[  2  34 -21 -15  21  23 -23 -15   5 -72 -74   4   7 -14   2 -23]  L
[-37 -74 -24 -27   6  17  -3  14  30 -12   8  13  29  -5 -42  29]  L
[-36 -38   3 -19  -4  19 -20   4   6  11   5  16  30 -17 -16  56]  L
[-48 -71 -19 -24  -6   9 -20  11   6   1 -14  13  30 -12 -18 -10]  L
[ 20  13  -1  -6 -15   6  44 -11  51  72 -41  14  14 -33  19 -13]  L
[-46 -70  -9 -15   7   4 -12   4   7  24   1  12  32 -13 -10  53]  L
[-37  15   0   0 -18  -4  21  15  46  45 -16  14  18 -13 -18  23]  L
[-26 -44  15 -25 -11   4  40  -2  27  36   8  24  39  21  -6  65]  L
[-32 -62   1 -21  -6  17 -43   1 -25   6 -39  19  30  -4 -12  17]  M
[ 16  56  12  -6 -12   4  55 -17  56  69 -17   1  31 -22   4  -8]  M
[-48 -16  -3 -17  -7  -1  -9   1  10  -7 -33  25  23 -18 -25  12]  M
[-25 -31 -14 -20 -18   7 -30  10  24  30 -21   3  57  -9 -29  16]  M
[  3 -12  -8 -11  -8  19 -53  -2  17  15 -41  12  34 -17   3 -58]  M
[-11  57  30  -7 -20   9 -14   9  27  51 -17  10  11 -12   4  20]  L
[ 16  30  -3 -11 -36  -5 -70  -5  38  58 -20  12  14  -7 -10  -7]  L
[-39  -4   1 -14  17   7  41  -3  24 -14 -10   7  29  -4 -24  34]  M
[-17 -45 -30  -8 -13  10  27  -1  13  11 -23  21  26 -45 -14   4]  L
[-21 -92 -21 -17  13   1  60   8  47   2   2  12  -7  -5  -7  35]  L
[-12 -10  13 -27  18   9 -52  -6  24  -1 -11  14  20 -17  -3 -12]  L
[-33 -40 -18 -13   5  29 -62   9  -4 -55 -27  12  43   4 -20 -26]  L
[ -9 -16 -14 -26 -10   0 -11  -7   7   6 -38  18  24 -13 -15  25]  M
[-58 -44  -5 -12   8  14  17   3 -21 -55 -13  20  14 -24 -51  26]  M
[ 66 -15  -2  -1  17   7  78  -3  45   5   4 -17 -11   5  26 -30]  L

[  5 -13  22 -21  28 -22 -20  12 -12  -9   6  10   6  10 -12  25]  K
[ 12  -2  25 -21 -15  -4 -49 -18  -1  14 -26  -7  15  -5  39  -8]  U
[  5   1  -5 -26   9  16 -14  25   8 -12  -7  14  -3  22 -16  15]  F
[-10  -3   1 -13 -13  17  -2   1   5  -4   0  -9  -5   0  17  12]  B
[  9  11  -9  -9 -14  12 -32 -10   0  21 -28  12 -18   0 -11   8]  U
[  6   5   5   2   0 -19   4   1 -17  13 -26 -26  -6 -11  10  13]  J
[ -5  12 -19  -8  15  -6  38  22 -13   0 -12   0  -5   3 -14   1]  F
[ 14   0 -10 -12  -8  -6 -12   0 -12  19 -34  -9   5  -1  -7  19]  J
[  4  -9  34   5  -2 -36 -21 -24  -4  10   5  13  30 -21  18  -3]  U
[  2   7  27  -9  11  -6  -4  20  -5  -7 -23   6  -8  -9  24  -6]  F
[-17  -5  28  -5  -8 -12 -25 -16 -21  16 -33   0   6  -9  43  -5]  B
[ 39   7   6  -6 -14 -15 -27   4  -9  11   5  15   7   5 -51  35]  U
[ 15 -12  18   2  11 -20 -54   4 -38   9 -39   0  10  -7  12   6]  J
[ 36   1  31  11 -48 -32   3  10  25  17  13 -10  -2 -17 -15  27]  U
[ 12   1 -11   5   4  -6  -6  20 -17   5 -32   5   0   3 -48   7]  J
[ -8   3   5  -7   1 -22   4   1  16  -1   0  16  15  -7  21  -5]  K
[  1   9   1  -1 -27   3  40  32   7 -15   8  25 -23   3 -30   1]  F
[  3   9  21  -5 -26 -16   7   4  -8   3 -35  -7   1 -17  23  -1]  B
[-35 -12  22 -13 -21 -21  25  -3 -27 -10 -32  -2   9  -4  67  -6]  B
[-11  -7   1   8  32  -8  51  -9  26 -16  83  -5  -7   5 -11  -2]  K
[  7   7  -9 -24  -2   4  17   8   8  -8  -4  29  10  27 -25  16]  F
[  4  -9   9 -11   9  -8  13  15  -4  -7  -2 -18   1  11  -4  20]  K
[ -7  -2   2 -28 -11  10 -18  -6 -16  -2 -37 -13  10  20  27  10]  B
[  0 -13  -9  -9  -9   9 -34  -2  -9   4 -19 -13  -4  14   2   5]  J
[ 12 -10  29  -1  -7 -11 -81  -2 -20  -6 -35  18  11  -5 -16  -5]  B
[ 23 -15  13  10  -3 -15 -82  17 -50  22 -74   6  10  -9  -4   2]  J
[ 15  20   7 -13  -9 -12   9  31   1  -6 -21  31   7   5 -32  20]  F
[ 32   4  23  -5 -17  -7 -92  -8  -5  17 -30  17  10  -8   7  17]  U
[  5 -23  15   3  -5 -14 -12  13  -6  -3  11   1   3  11  -9  14]  B
[ -8   7  18   9  11 -33  33 -17 -13   6   0  12  14 -19  -2   2]  K
[ -3   6   1   9  23   7  -6  22   8 -12   9  27  -2  -4 -14 -22]  F
[ -1  -7  -5 -27  -9  10 -34  16 -22  -6 -51 -23  -7  13  23  26]  B
[ 11  -4  29 -11 -37 -30 -27  10 -17   4 -44 -10  23  -8  37  20]  B

[ 20 -50  18  -8  39 -27 -14  15   2  14  14   1   7  15   9 -14]  (74)
[ 46 -49  -3 -15  26 -25 -15  10 -21  -5  26  32   3 -59  31 -25]  (67)
[ 35 -59   3  -4  34 -14 -16  -7  -5  -7  -3  30  12  34   2 -37]  (67)
[ -4 -20 -14  -5  21   4  -3 -13  -8 -12  -6  -3  13  40 -19 -14]  (68)
[ -4  -7 -15  -7  15  -9  -8   4  20  14   7 -17   5  -8   0 -12]  (65)
[ 18 -36   0 -32  36 -28   2   6 -23  -2  27  11  -6 -13  12 -17]  (67)
[  0  -9  -6  -3   9  -8   6   9 -16   4   9 -24  -2  36  -1  -4]  (72)
[ 13 -15 -27  -7  26  -9 -13  19 -20   1   5   7  -2   6  -4   0]  (74)
[ 39 -60   5   4  22 -11  -7  11   9  13  12  -4  14 -22  19 -19]  (51)
[ 11 -30   2 -18  29   1  13   0 -37 -13  12  -3  -2  44   1   5]  (72)
[  4 -24   4 -52  29 -16   1 -23   8 -11  41  13  -2 -98  28 -22]  (63)
[ -9  31  11   3 -12  10   3  -2  25   5  -4  -6 -12 -55  11   7]  (51)
[  39  -48    2   -7   45   -3   -9    2   13   19    2    5    1 -117
   12  -20]  (51)
[ 49 -63  -3   3  22 -19  -7  24  -3  11  14   0   3   4  29 -13]  (74)
[ 16 -24   5  -3  19   0  -7   6   7   7   0  -1   2 -46  11 -14]  (51)
[ 23 -39 -23  -5  38  -1 -13   9  -8  -3   0   8   6  23  -6 -19]  (74)
[  8 -36  -5 -13  47 -22 -15   6 -13  -9   7   6   1  36   0 -23]  (67)

[-20 -31   2 -50  -8   8 -17  41  22   8 -10 -14  -5  -7   0  -7]  BN
[-19 -35  16 -41 -10 -24  10   3   9   2  -6  12  18   2  -2   7]  BN
[  3 -43   0 -22  -3   0 -16  10   9   4  -2  16  11 -17  -2   6]  BN
[ 24 -27   4 -29   9  18  12  -8  -5  10   4   2  16  -5  -7  -5]  TR
[-14 -16  14 -22  12  17  25  -6  18  15  16 -19  16  -8   2 -23]  QJ
[ -6  -4  -3 -23 -18  16   2  12  -8  -8  -9  10  -9  17   5 -11]  Ms
[-24  -2 -10 -31  -8 -10  -7  15  11  -9   6  -5  -3   6   5  -7]  Bl
[ 18 -17   8 -25  -8  28  26 -19 -12  17  -1   5   6  13  -5   0]  TR
[ 11 -37   9 -21   3   2   2   0   0  14  -2  -1   5 -10  -5  -5]  TR
[ -6   0  -7   2 -14  19 -25  12  -9  -9  -4  16  -3   0   5  14]  Ms
[ -2  15  -7 -33  -5   8   3 -11  -8  -2  10  -7   2  24  -7  -1]  Bl
[  7 -29  -4 -38   2  10  -8   8   0  -6   9  18  14 -10  -4   1]  BN
[ 16 -11  -9 -12 -10  16  -8  14 -12  -3   3  12 -14   1   2  -1]  Ms
[ 12  -3   2  26   9  -9  -4 -13   4   7  -7  -6 -11   3   1  -1]  FR
[  0   0  -5  -5 -16   4 -14  11  -8  -6  -1  15 -14  11   0   6]  Ms
[ -1 -15  17 -27 -10   4  20  -5  -2  20 -12  -2  -2  28  -6   1]  JP
[  9   9   6   8 -10  -4   9 -19 -17 -12  -4  28   5  14  -5  14]  SD
[ 33 -38   6 -24 -10  22   8  -2 -15   5  -3  18  -1  13   0  -5]  TR
[-18 -13  10 -14  -9   6  -8  -7  -4  -4   0  26  19   4  -7  19]  JP
[  8  -6   8 -32  -8  20  11  -5  -6  14  -1   5  -1   8  -2  -6]  TR
[  6 -21   1 -16  -2  -9  23  -1   2  -3  14   7  10   2   1  -9]  TR
[ -8 -32   0  30  22   5 -17  -2  13 -10   4  20  10 -29   2  11]  BN
[ 16 -20   4 -20  -8   2   2 -26 -10  -9  12  16   8  17  -9   5]  BN
[-28 -12  13  21  14   2  25 -10  14   0   6  -6  14 -12   7 -17]  BN
[-11 -23  18 -41 -12  -5  10 -16   0  16  -3   0   0  28  -4   8]  LZ
[ 11  14  11  28   3  37  31  -3 -13  -5   7   9   6  -5   6 -19]  QJ
[ 11   6  -2 -20   9   4  20   1   4   2  24  -9   9  -8   2 -10]  BN
[-10 -13  -2 -70  -5 -21  19  25  -8 -25  14  35  41  -9  -8   1]  BN
[ 13  -6  32 -14   1   5   3  18  -2  11 -11  -8  -3  -3  -3   2]  TR
[ 13 -18  14 -22 -14  16  12 -37  -5  14   2  -4 -10  34   1  -3]  QJ
[  7  -4   2  -9   2  -8  -1 -38  -7  -2  10   5  17   3  -7  13]  BN
[ -7 -32   7 -39  -9   1   9  12   5   7   1   2   5   2   0  -8]  TR
[ 23 -32   8  -5 -11  30  -2   4  -4  20 -11   3 -20   7   2  -2]  TR
[ -4 -11  -3 -10 -14  12 -11  26  -4  -5  -5   8 -14   2  51  -7]  Ms
[-11  -6   1 -12 -19  18  -6  10  -8   5  -4  10 -12  20   3  -1]  Ms
[  1 -13   4 -62  -3  -2   9   0   3  24   0 -24  -9  30  -2  -7]  LZ
[  6   2   0   7  -9  15   1  -3 -15  -8  -2  11 -11  16   2   1]  Ms
[ -2   6  -6  -8 -21  11 -11  14 -15 -10  -3  18 -10  16   5   5]  Ms
[ 8 -3  8 17  0 17 13 -1 -4  2  1  5  3 -2  3 -6]  QJ
[ 11  -3  -2 -15 -20  17  -8  11 -22  -4  -2  17 -14  20 -17   1]  Ms
[ 10 -12 -11 -53   0  -5 -16 -10   0  10   7 -10  15   1 -12   8]  BN
[ -7 -11   4 -18 -11  -7  -2  -3   2   9  -8  -5 -15  15   1  -2]  FR
[ 13  18   1  -2  -4  -6   5  -8 -14   6  -9  -2  -1  15  -9  13]  SD
[ 31  -7  -9 -84 -15  28   5  24 -32  -4  16  16  17  12  -6  -8]  BN
[-19  22  11  25   6  21  18 -24  -4  -1   8  -5  11   9  -2  -5]  QJ
[-11  -5  15 -32   1  10  27  16   9  15  -3 -17   7   2   2 -13]  LZ
[  1 -15   7 -23 -12   0  -6 -19 -13   0  -4  26  23  11 -12  22]  SD
[ 15 -41  20   6 -13  34  11  -1  -4  20 -11   4 -19  19   6 -12]  TR
[ 13 -29  10 -11 -11  -3  10  17  -2  14 -16  -9 -27  19   4  -5]  FR

[-19   6   3  -6  13  -9 -23  -4   1   3  26  -1  -4  -2 -15 -31]  BS
[-20 -29 -25   6 -13 -16  -5  -6  34  18  -2   1  -2 -18  25 -35]  Qs
[ 23  -1  13  11   7 -25  -5   3 -12  20  28   2  62 -29 -13 -25]  Qs
[ 24   1  12  25 -23 -24   6 -12 -20  21  15 -19 -13   4 -17 -13]  CM
[  5 -16   7  14 -33   9  -9   3  -3 -33   1 -24  -4  20 -13   8]  CM
[ 18   7  -5  26  -8 -11  -2  -6 -12  -5  18  -8 -15  10 -22 -35]  JN
[  2  -8   7  13 -29   5  -8   8   3 -27   7 -12  21   9   3   7]  CM
[ 24 -11  16  19   5 -22  -3 -10 -10  11  16 -13   5  -5 -12  -2]  Qs
[ 18   1   9   0  -5 -11   0   4  -9   4  23  -1  -4  -1 -19 -19]  CM
[-16 -30 -30  15 -24  -8   7  -8  30  16 -21 -12  -1 -21  36 -10]  BS
[ 15  -2  -5  26 -32 -12  -2  -8  -2 -13   4 -35 -39  42  -9  -4]  CM
[ 28   7   1  29  -8 -22  -4 -13  -4  -9  42 -46 -32  40 -31 -35]  CM
[  0   1   0   6  12  -9  -3 -13  -4  -7  33  -3  12  -4 -16  -5]  RM

[ 26  -7  17  -5   1 -13  10  -3 -30   6  11   8  -5  -1   5  10]  GB
[ -2 -13 -16   5   6  -2 -28 -13   0  13 -37  -9   3  -1  38  20]  PZ
[ -6  -4  -7  -3   1   2 -12 -10 -15   8 -18  -8   3  -7  34  10]  PZ
[ 14   0   2   9 -11  18   8   4   7  -4 -12  22   8  25 -26 -17]  Zr
[-14   5 -12   2  -4 -18   1   5  45  -3 -12 -21  -8 -32 -90  21]  GB
[-25 -13  33 -23   2   9  15  20 -59  69 -38  -1  -3 -30  46  19]  JZ
[ 25 -11  50  -1  17  18  10  13 -40   3   6  15  -2 -27  41 -15]  DN
[-29  -6 -11   5  -1 -40   0  23  64   8 -34 -51 -23 -62 -85  48]  Nh
[  0  -2   5  -9  15  14 -11 -23  -1   8 -10  -6  13   2  54   7]  JZ
[  3   7  -9  -3  18 -17  10   1  38  13 -13 -29 -12 -54 -51  22]  JC
[ -9 -24  18  26  -4   6   0  -6  -8  14  -8  -4   1  34  34 -39]  JC
[-27  39 -25 -35  25 -10  33   6  56   2   3 -38 -16 -70 -60  40]  JZ
[  2 -10  33 -18  25  -5  23  -7 -13  45  -2 -17 -16 -27  34  14]  JC
[-36  15   4 -34  13 -24  24  -3  49  19   6 -42 -19 -65 -55  53]  JZ
[ -3   2  14   0   5  13  -6  12  10   1 -13  -9  -3 -19   0  -2]  DN
[ 24  20  13 -24  21 -10  25   0 -25  36  15  -4 -15 -48  -4  14]  DN
[ 31   1  22  -6   7 -29  14  -4 -17  17  29   3 -11 -24 -29   2]  GB
[  0 -33  33  13 -11  34   6  -3 -42  12 -18  34   6  92 106 -35]  JZ
[-54  11 -29 -14 -11   2   4  11  47  -7   3 -21   0 -19 -55  14]  JZ
[-33  -3  -6   5  -1 -28  10 -10  65  -6  24 -37 -12   1 -58   1]  BC
[  5 -25  33   3  12   6   4  -5 -49  20  15   8   3  -4  72 -18]  DN
[ -5  23   4 -23   2  -1  24  14  14  15  11   4  -8 -34 -57  12]  Zr
[  8 -14   0   7  15   9  -9 -11  27 -42  11   8   4  16  40   7]  DN
[-12  15 -15 -13   4 -29   5   1  -6  34   0 -27 -16 -16 -11   2]  Nh
[-21  -4  15  -9  15   4   4  11  34 -17  10 -12  -6 -64 -22  21]  DN
[  -4   23   19  -50    9  -31   31   10 -106  106    7  -10  -23  -25
   47   -2]  Nh
[ -3  -5   6  -6   2 -23   7 -14 -12  40 -14 -22 -10  30  17  10]  BC
[ 12  -6 -12   7   8  -9 -24 -18 -10  16 -27 -29   1 -26  19  21]  PZ
[ 31  26  10 -27  10  12  20 -13 -28  32 -15   7  -5  16  40  18]  JZ
[  0   1  20 -10  13  18  -3  15 -45  22 -17  11   2 -11  52  -3]  JZ
[-30 -14   6  11 -14   8  -5   4  51 -56   8   0   7  21 -18  12]  DN
[  9  -6  24   6  -2   6  10   0   4 -13   2   5   3  17   9  -8]  DN
[-15   9 -17   2   9   4   7   5  18  11  -9 -25  -1 -15 -32 -12]  BC
[ 24  -3  32 -13  16  -2  17 -13  -6  34 -11  -6 -14 -14  18  22]  JC
[  5 -10  21   3   8   2  11  -1 -40  21  10  -5  -3  -9  46 -13]  DN

[ 20  -5  -7   6 -46   3  20   5 -19   8  -7   8  -4  40  23  26]  E
[-16 -14  -1   2  -3  30  -6   6 -27   4  -6 -35  10  22   4  -3]  P
[31  6  9  4  3 -8  9 -5 -7  6 -6  3  6  8  5  8]  E
[-18   6   7   7  -4  13  -3   0 -12   0   1  16   5   3  21  10]  E
[ 19  -9   5   2  -3  18  15  -1 -15  -5  -6   8   9   7  13   7]  E
[ 18   5   7   5   1  -6 -11  -4  10 -18 -11   6 -18   7  23  15]  E
[  5 -15   4  -3 -13  -5   8  -7 -17  23 -10 -53 -15   9  13  17]  E
[  4 -23 -18  12 -10  12 -11   1 -21   2  24 -36  -1  21  -1   2]  P
[  7   7   2   9   0  15  13   1   5   3 -11  12  21  -2  17   2]  E
[ 15   7 -10  -6   5  11   6 -20  24  10  10  30  -8   4 -29   3]  E
[ -5  17  23  -3  73  -4  16 -18  21  26  15  51  34 -35  -9  -7]  E
[ 43  -6   7  13 -11  28  10  -5  -7   7   5   9  17  44  10  27]  E
[  7 -13   8  -4  13   1  20  -7  17   5  -1  25   2   3   5  13]  E
[  4  10  24   7   7  -5  -1 -11  -3  -2  -3  31 -11 -10  14   5]  E
[ -4 -20 -15  13 -57  19  -2   1 -36  -7  -7 -42  -2  33  10   9]  P
[-18 -16 -18  16  -4  11  -7   3 -36   6  -6 -22  13  14  -2  11]  P
[ 20   2   2  -3  21  -2   5 -13  -6   5  10  17  10  14 -13  18]  E
[ 37   2 -12  -3   2  -4   0  -4 -17   1   6  22 -17  12   1   4]  E
[  9  -1   7  15  -5  11  -5   7  10  11 -23  18   1  11   7   4]  E
[-18  -3  -5   8 -46  -1 -20  22 -31   2   5 -37 -16  16  15  28]  P
[-20 -15  -7  12 -39  25 -28   7 -36  -2  -8 -38  16  19  13  27]  P
[  7  -9  22  10  29  13  13 -11  -7  18   2  16   5  -3   9   2]  E
[-10 -19  -8  -6 -62 -13  12  -2  -9  10   7 -42   6  -2  13  -3]  P
[ 19   7  -2   8  37 -12   1   4   2   7   6  21   2  -5  -8   2]  E
[ 28  -5   1   2  26  18   2   1  -6  13 -13  29  -4   4   6 -11]  E
[  9  -1  15  -7   9  22   9  -3   5   5 -16   5  15   4  11   7]  E
[ -2 -12 -15  14 -42  14  14  -6 -41   0  -9 -40   6  33   7  17]  P
[ 23   9  14   4  37   9  11 -12   3  -2  -9  16   1 -10   1 -12]  E
[  5 -26  -8   3 -37 -10   4   1 -24   4  -4 -39   9  17   7  16]  P
[-21  -2 -16  22  -1  -2 -21   0 -13  15  -6 -20  13  16   1  -7]  P
[ 25 -70   7  11  13  16  11  12  -7   9 -28  18   7  34  11  -3]  E
[  3   0  15  -9  39   5  26  -8  19  12  23  29  18 -12  -4   1]  E
[ 48  -3  17  -5  31   1   2 -16  -2   2   0  24  -6  24   5  12]  E

[  5  16  -5   1  -6  -7  -3   6   1   0  -7 -47   1 -17  -3  18]  (88)
[  2  34  -7   7 -19  15  -9  16   7  18 -26 -15  -3  -8   0  -3]  (76)
[ -5  10  13   5  -9   1   6  18  -9  19 -10  21  -1   3 -11   4]  (87)
[  4  18   2   7  -5   3  -8   0   6  -1 -11  -3  -6  -4  -5 -11]  (76)
[ -5   6 -13  -1  -3  -1  -2  13   1   4 -16 -27   9 -16  -5  31]  (88)
[ 15  33   1   7  -4   9 -11  -3   8  -8 -13 -10 -21  28  -7 -16]  (76)
[ 12  10  -3  -5  16 -16 -43  -1  14 -59 -10 -42  -8  28  -2 -47]  (76)
[  7  -8  -2   1  -4   4 -18  -8   8  -2  -1 -11   1   2   8 -11]  (76)
